What each symbol does to the elements:
fi: voza->zosu, bifi->puna, moge->tavo, rila->beti, nara->gini, laba->lone, naza->biro, duti->mone, beti->rila, zuse->doru, tupi->roli, roli->tupi, rime->zume, gefu->zulo, zeri->zune, tavo->moge, sute->fusa, zosu->voza, rupe->tivu, zume->rime, difa->dudi, biro->naza, nadi->kado, sade->nuze, kado->nadi, lone->laba, puna->bifi, nuze->sade, dudi->difa, gini->nara, zune->zeri, pobo->basi, ruma->pare, doru->zuse, zulo->gefu, fusa->sute, tivu->rupe, basi->pobo, mone->duti, pare->ruma
pe: voza->difa, bifi->rila, moge->sute, rila->zulo, nara->lone, laba->zosu, naza->basi, duti->moge, beti->gefu, zuse->kado, tupi->biro, roli->naza, rime->bifi, gefu->zume, zeri->tivu, tavo->fusa, sute->pare, zosu->dudi, rupe->zuse, zume->puna, difa->nara, biro->pobo, nadi->zeri, sade->tupi, kado->zune, lone->voza, puna->beti, nuze->roli, dudi->gini, gini->laba, zune->rupe, pobo->sade, ruma->mone, doru->nadi, zulo->rime, fusa->ruma, tivu->doru, basi->nuze, mone->tavo, pare->duti
fu: voza->lone, bifi->rime, moge->duti, rila->bifi, nara->difa, laba->gini, naza->roli, duti->pare, beti->puna, zuse->rupe, tupi->sade, roli->nuze, rime->zulo, gefu->beti, zeri->nadi, tavo->mone, sute->moge, zosu->laba, rupe->zune, zume->gefu, difa->voza, biro->tupi, nadi->doru, sade->pobo, kado->zuse, lone->nara, puna->zume, nuze->basi, dudi->zosu, gini->dudi, zune->kado, pobo->biro, ruma->fusa, doru->tivu, zulo->rila, fusa->tavo, tivu->zeri, basi->naza, mone->ruma, pare->sute
na: voza->sute, bifi->roli, moge->zulo, rila->naza, nara->duti, laba->tavo, naza->tivu, duti->rila, beti->biro, zuse->laba, tupi->zune, roli->zeri, rime->nuze, gefu->pobo, zeri->difa, tavo->gefu, sute->rime, zosu->fusa, rupe->gini, zume->sade, difa->pare, biro->rupe, nadi->voza, sade->kado, kado->zosu, lone->moge, puna->tupi, nuze->nadi, dudi->ruma, gini->mone, zune->dudi, pobo->zuse, ruma->puna, doru->lone, zulo->basi, fusa->zume, tivu->nara, basi->doru, mone->beti, pare->bifi

The rows follow the links: the fewer symbols apart two elements are, the more alike their rows tend to be.

Each row, then its element:
 +24   -34   +63   +46   -28   +43   +50   +93   -78   +19   +46   -22   +38   +47   +50   -60   -61   -53   +39    +0   -44   -48  -111   +14   +74   -86   +56   -78    -8   -17    -7   -41   +50   +27   +41   -41   -92   -46    +8    +1   -31   +30   -30  +101   +20   +17   -24   +17   -26   +14   +20   -10   -14   -58   +68  +124   +16   +77   +51    -9   -24   -27   +57   +54   +34    -3   -87 -> zume
-101   +38   +95   +32    +7   -36   +57  +109   -46    +4   -43  -103   +50   -21   +58   -43    -3  -100   -48   +33   -54   -15    -4   -15   +95    +9   +37    -1    -7   +22    +6   -41   +64   -68   -14   +10   -12   -25   +38    +7    -4   +25   +30   +55   -89   +13   +73    +5   +56   +34   +44   +24   -30   -72   +46   -72   +60   +25   +50   -11   -85   +87   +11   +76   +21    -9   +19 -> beti
 +60   +43   -60   +25   -34   +17   +37   +60  +103    -4   +69   +71   +42    +7    -8   -39   -64   +60   -82   -15    +8   +72   +38   -88   -68   +56   -96    -1   +62   -27   -48   -14   +13  +120   +70   +42   -69   +55   +39   -34   -11   -58   +58   -20   -16   -18   -18   -85   +16   -36   -39   +29   -16   +46   -41    -4   +15     0    +5   +10    +2   +21    +6   -11   -13   +16  +105 -> moge
 -79   +15   +27   -70   +51   +24   -16   -44   -42   +56  -151  -105   +33   -11    +7   +14   +91   -73   -13   +11   -20   -17   +14   +24   +65   -18   +28   +47   -46    +4   +21    -9    -6  -113   -74   -22   +97   -35   +11   +15    +8   +10   -51   -25   -15   -14    -6   +54   +63    -1   +51   +30   +34   -38   -36   -49    +0   -49   -28   +28   -16   +45    +0    -7   -66    -9   -29 -> rupe
 +63   -12   -69    +2   +12   +30   -32   -57   +60   -27   +63  +107   -24    -7   -93   +36   -15  +128   +63   -39   +19   +19   +38   +10   -79     0   -41   -28    +6   -61   -39   +23   -32   +85   +69    -5    +5    +3   -35   -44    -4   -69    -5   -27   +57    -7   -87   -52    -2   -64   -39    -7    -2   +81   -13   +54   -57   -11   -52   -16   +82   -78   -18   -53    +8    +1   +15 -> voza
 -28    +2   +30   -80   +62   +88    +6   -37    -7   +94  -142   -64   +45   +16   +71    +5   +33   -42   -41    -9   -64   -43   -15   +51   +43   -17   -17   -13   -30   -49   +18   -45   -28   -33   -22   -40    +6   -21   +22   -15   -29    -3   -54   -55   -17   -53   -51   +81   +32    -2   +32   +84   +73   -40   -59   +41    -6   +29   -83   +57   +45   +64   +74    -6   -94    -8   -44 -> zuse
 -26   +38   -65   -33    +4   -49   -21   -48   +93   -28   -38   +15    -9   -17   -85   +53   +42   +76   -52    +4   +50   +91  +119   -51   -52   +62   -50   +79    +7   +17   -18   +15    -8   +18    -9   +33   +87   +18   -30    -5   +34   -68   +62   -36    -6    -2    -2   -59   +72   -34   -19   -22   -39   +46   -40  -107   -24   -74   -25   +33   -10   +20   -56   -50   -32   +12   +98 -> nara
  -7   +20   +55   +44   +12   +44   +72  +103   -32   +27   -22   -51   +90   +19  +119   -59   -19   -92   -47   +10   -82    -3   -56    +1   +66   -29   -11   -39    +6   -14    +6   -61   +24   +29   +31   -20   -89    -2   +66   -29   -26   +35    -6   +41   -33   -35     0   +27   +25    +2    +4   +57    +4   -82   +17   +58   +48   +83   -13   +30   -37   +95   +47   +63    -6    +0   -10 -> gefu
 +54   +31   -61   +62    -9   +10   +42   +70   +68   -11   +65   +37   +30   +57   +32   -32   -95    +2  -110   -19    -5   +36   -10   -64   -82   +43   -31    +1   +75   +25   +12    +9    +4   +83   +40    +6   -83   +89   +59   -27    +6   +23   +52   -26   -74    -2   +54   -38   -49   +11   -57   +44     0    +4    +8   +23    +7   +58    +8   +20    +2   +80   +15    -4   -14   +26   +77 -> zulo

Each walk starts at a row. The symbols on each line, taken left to right, move it on to the next element.
Each answer is a row, close to the row of the element it stands for.
new walk
  +0    -2   +49    +4   +33   +66    -3   +25   -55   +75   -55   -65   +15   +35  +125   -30    -5  -103   -45   -18   -57   -61   -64   +12   +59   -11   +27    -4   -12    +7   +37   -31    +8   -13    +2   -38   -46   +60   +87   +22   -46   +82   -47   -35   -46   -27   +18   +93   +16   +39   -12   +66   +50   -70   -18   +84   +35   +82   -55   +35   +15  +106   +46   +32   -66    +8   -28
pe na pe na na fu   +3   -12   +38   +31   -20   +42   +68   +44   -37   -13   +50    -7   +67   +32   +10   -51   -41    -5   +73    +3   -35   -28    -8   +67   +68   -60   -51  -104    +7   -89    -7   -63   +57   +53   +48   -39   -71   -70   -30   -36   -11   -24   -52  +101   +47   -28  -105   -38   +48   -29    +4   -15   -34   -41   +38   +65    -7   +27   +59   -15   -35   -44   +52   +41   +42   -22   -16
fi fu fu pe fi  -22   +19   +44   -10    +7   +37   +75   +73   +16   +42   -31   -34  +150   +20   +66   -69   -16   -40   -24    +9  -115   +12   +11    -2   +62   -41   -62   -67   +10   -76   -13   -84   +58   +29   +51    +3   -69   -50   +25   -25   -53   -47    +0   +45   -12   -62   -72    -7  +133   -46   +10   +55    -7   -31   -20   +28   +30   +27    +5   +20   -83   +51   +63   +41   -18   +18   +48
new walk
 -80   +28   +65   +14   -15    -2   +79   +77   +29   +17   -82   -89  +103   -33   +15   -44   +22   -77   -46   +31   -28   +18   +63   -10   +94   -18   -42   -12   -23   -43    -7   -41   +74   -23   -15   +21   +21   -78   -17    +3    +1   -52   +15   +68   -19   -34   -33   -58  +115   -22   +50    +5   -45   -53    +8   -90   +60   -33   +23   +13   -92   +48    -4   +79   +32   -14   +39
pe fi pe na  +91   -32   -57   +80   -28   -23   +36   +50   -13   -59  +154   +95   -45   +53   +10   -50   -84   +55   +44   -25   +20   +23   -45   -34   -59   +10    +8   -39   +70   +24   -13   +27   +10   +86   +62    -8  -116   +83   +20   +12    -2   +21   +34   +13   +11   +13   +31   -43   -97   +33   -35   -19   -18   +13   +33  +100    -7   +49   +40   -29   +33   -15   -30    +4   +44   +21    -2
pe na pe fi  -85   +40   +72   -16   +29   -11   -12   +23   -86   +33   -88  -121   +29   -33   +89    -1   +25  -120   -54   +43   -43   -23   -35    +2   +53    +6   +70   +31   -39   +47   +30    -7   +10  -113   -79    -9   +45    +9   +47   +58   +19   +77   -21    -1   -58    -7   +84   +48    -2   +66   +34   +47   +30   -55    -7   -56   +19    +8    -6   +33   -42   +98    -4   +28   -16   +18   -32
new walk
 +22   -27   +35   -14   +37   +71   -25   -65   -69   +60   -54   -16   -28   +16   +37   +14   +45   -23   +75   -18   -27   -75   -74   +84   +47   -51   +19   -77   -45   -38   +15   -26   -11    -9    -7   -61   +17   -45   -27     0   -11   +12  -107    +7   +42   -10   -85   +94    -6    +2    +7   +11   +65   -17   -28  +103   -21   +15   -30   -13   +76   -49   +60    +2   -30   -11  -101
fu na na fu fi  -38   +47   -57   +29   -37   -61   +21   +45   +98   -29   +33   +23   +40   -24   -73    -5   -10   +33   -58   +14   +29   +80   +88   -71   -32   +57   -47   +55   +26    +9   -17   +10   +11   +41    +6   +67   +22   +31    -3    -8   +31   -58   +98    -3   -40   +26   +38   -84   +31   -28    -3   -17   -58   +35    -7  -121   +13   -43   +22   +13   -54   +38   -52   +30   +20   +20  +135
fu fi na na  -48   -28   +72   +12   +11   -16   -38   -18  -117   +18    -3   -62   -43   -33   +25   +13   +32  -103   +87   +47    -3   -62   -72   +52   +85   -45   +90    -3   -41   +48   +41    +5    +3  -100   -63   -49   +31   -58    +8   +40    +8   +80   -51   +40   -16   +47   +40   +71   -25   +58   +51   -31    +5   -54   +44    +2    +9    -3   +16   -34   -24   -31   -17   +29   +34   -38  -117
new walk
 -50   -10   +72   +44   -49   -34   +41   +80  -110   -13   +22   -58   +35   -51   +19   -43    -5   -55   +49   +10   -10   -25   -60    +5  +109   -48   +80   -35   -24   +37    +8   -17   +43   -61   -54    -8   -16   -70   -18   +51    +6   +70   -26   +97   -15   +53   +32   -10   +11   +41   +43   -49   -49   -68   +77   +11   +26   +15   +66   -50   -84   -27    +3   +48   +79   -38   -77
fu fu fu na fi  -12   +20   -62   +10   +19   -64   -38   -23    -4   -26   -15   -39   -53    -5   -18   +11   -10   -38   -76   -20   +29   +40    +8  -112   -74   +75   +59   +92   +29   +96   +14   +53   -45   -34   -54   +33   +36   +92   +34   +39   +24   +61   +65   -73   -66   +41  +160   +19   -80   +78   -33   +24   +45   +18    -2   -66   -13   -12    -4   +31   +13   +62   -39   -10   -36   +19   +28
pe fi pe   +9   -37   +56    +2    +4   +42   +10    -4  -120   +25   +14   -32    -6   +29   +81    -6   -31   -49   +56   +23   -52   -63  -134   +67   +49   -55   +85   -74    -7   +12   +29    +7    +1   -30   -23   -63   -58    +2   +11   +10   -31   +79   -62   +33   +54   +17    -9   +85   -45   +47    +6   +10   +69   -51   +10  +121    +1   +73   -16   -13   +43   -24   +45   +37   -14    -5  -143
new walk
 +27   -21   -54   +38   -18   -87   -68   -45   -52   -66   +77   +27  -132   +11   -29   +37    -7   +11   +21     0   +64    +8   -43   -27   -61   +23   +94   +67    +5   +95   +20   +66   -21   -37   -33   +32   +17   +57   -18   +38   +34   +71   +33   -14   -18   +73   +99    +6  -117   +61   -26   -40    +3   +48   +59   -30   -13   +11   +33   -30   +30   -57   -80   -16   +52   +17   -42
fi fi fu na  +90   -39   -70   -19   +18   +29   -77  -113    -6   -23   +36   +94  -108   +22   -41   +41   +13   +95   +47   -27   +47   -16   -30   +11   -87   -15    +3   +28    -6   -10   +11   +60   -66   +55   +22   -19    -2   +46    -3   -15    +1    +7   -19   -81   +22    -2   -46   +22   -74    +1   -50   -21   +33   +75    -5   +69   -57   +15   -54    -9  +111   -71    -2   -68   -27   +23   -38
fu fu fu   +8   -22   -57   -16   +18   -42   -67  -130    -7   -38   +35   +63  -120   -13  -109   +86   +41   +69   +54   -16   +69    +3   +21    +2   -73   +30   +53   +49   -45   +38   +31   +69   -46   -29   -51   +14   +83   +17   -32    -8   +43   +16   +13   -58   +26   +25   +31   +24   -76    +9   -14   -53   +25   +59    -4   -46   -54   -67    +1   -21   +29   -54   -47   -63   +21    +5   -35
new walk
 +11    -5   -53   -10    -2   -69   -56   -76   +58   -46   +42   +66   -69   -32  -119   +56   +54  +113   +48   -28   +73   +24   +65    +6   -50   +13   -37   +37   -31    -6   -21   +53   -23   -13   -22   +31   +72    -5   -65    +1   +32   -38   +24    -8   +19   +25   -27   -54   -14   -34   -15   -76   -25   +66    -7   -49   -57   -69   +22   -47   +21   -95   -63   -52   +39    -8    +3
fi na fi fi fi  +15    -1   -56   +36   -45   -75    +5   -14   +35   -83  +118   +62   -49   -45   -79   +22   -13   +81   +39    +9   +64   +50   +53   -35   -24   +33   -11   +20   +27   +14     0   +25    +3   +38   -13   +38    -5    +0   -64    -9   +26   -43   +57   +48   +13   +57   +40   -93   -18   -29   +12   -50   -83   +62   +67   -81   -15   -55   +60   -33   -38   -85   -71     0   +90   -18   +38
pe pe fu pe na na  +60    +2   -59   +20   +36   +35   -51   +13   +18   +30   +23   +23   -38   +44   +70   -12   -62   +14   -80   -28    -5     0   -33   -33   -88   +69    +7   +33   +49   +73     0   +19   -50   +59   +27    +5   -32  +115   +68    -8   -10   +53   +46   -89   -47    -6   +76   +33  -107   +22   -49   +51   +60   +31   -44   +33   -19   +42   -42   +57   +42   +85   +27   -34   -59   +14   +32
new walk
  +8   -29   -46   +78   -71   -70   -12   +34   -39  -101  +129   +38   -65   -22   -56    -5   -64   +40    +9   +27   +84   +29   -29   -52   -66   +18   +50   +35   +46   +85   +15   +38   +21   +10    -7   +52   -33   +40    -8   +18   +40   +19   +86   +48   -12   +66   +87   -54   -89   +39    -9   -32   -60   +21   +80   -17    -8    +9   +89   -52   -26   -49   -55   +20  +115   -14    +5
fu fu fu  -23   +30   -61   +72   -29   -71   +14   +93   +50   -45   +35    +4   -14    -2    -6    -8   -65   -13   -76    -9   +47   +53   +36   -94   -65   +73    +8   +77   +41   +76    +7   +33   +15   +24   -15   +72    +1   +58   +31   +20   +20   +13  +117   -29   -87   +21  +138   -56   -49   +37    +2   +27   -37   +19   +33   -84   +33   -14   +58    -8   -60   +67   -56   +10   +26    +8   +73
na pe fu na  -22   +31   -64   -41   +39   -38   -73   -90   +64    +8   -86    +8   -56   -19   -36   +37   +55   +25   -55   -11   +51   +23   +59   -46   -81   +85    -4  +112   -16   +49   +16   +43   -69   -43   -42   +28   +77   +66   +22   +12   +44   +11   +48  -112   -26   +17   +65   +20   -22   +14    -1   +16   +15   +58   -44   -88    -2   -48   -42   +35   +33   +50   -35   -58   -47   +36   +47
new walk
 +52   +26   -60   -72   +57   +36   -60   -57   +39   +26   -24   +56   -30   +39    +8   +23   -23   +68   -65   -28   +23    +4   +10    -8  -100   +47   -36   +39   +24    +9   -14   +35   -56   +40   +25    +8   +13  +101   +54    -5   -31    -2   +25  -118   -17   -14    +1   +37   -37    -4   -42   +67   +56   +48   -74   +19   -35    +5   -57   +42   +89   +39   +10   -56   -76   +13   +43
fi fu na pe fi fi  -19   +31   +63   -69   +53   +66   +35    -2   +55   +82  -125   -13   +67    +2   +51    -2   +30    -9   -16    +7   -44   -15   +43   +56   +35   -47   -82   -59   -13   -96   -24   -58   +11    -3   +52   -19   +32   -49   +14   -45   -33   -46   -62   -23   +31   -86  -112   +16   +99   -55    +6   +22    +2   -13   -60   +15    +4   -16   -62   +53    -1   +21   +70    -4   -89    +4   +26
fu fu fu na fi  +88    -7   -53   +49   -38    +2   +19   +25   +62   -47  +122  +103    -9   +27   -49    +7   -66  +105   +40   -19   +20   +27   +16   -22   -75   -27   -29   -50   +26   -40   -20    -9   +23  +109   +69   +20   -71   +35   -13   -17   -14   -72   +15    +7   +43   +32   -49   -71   -20   -18   -26   -17   -29   +54   +28   +63   -12   +16   +44   -36    +9   -65    -4     0   +56    -2   +40
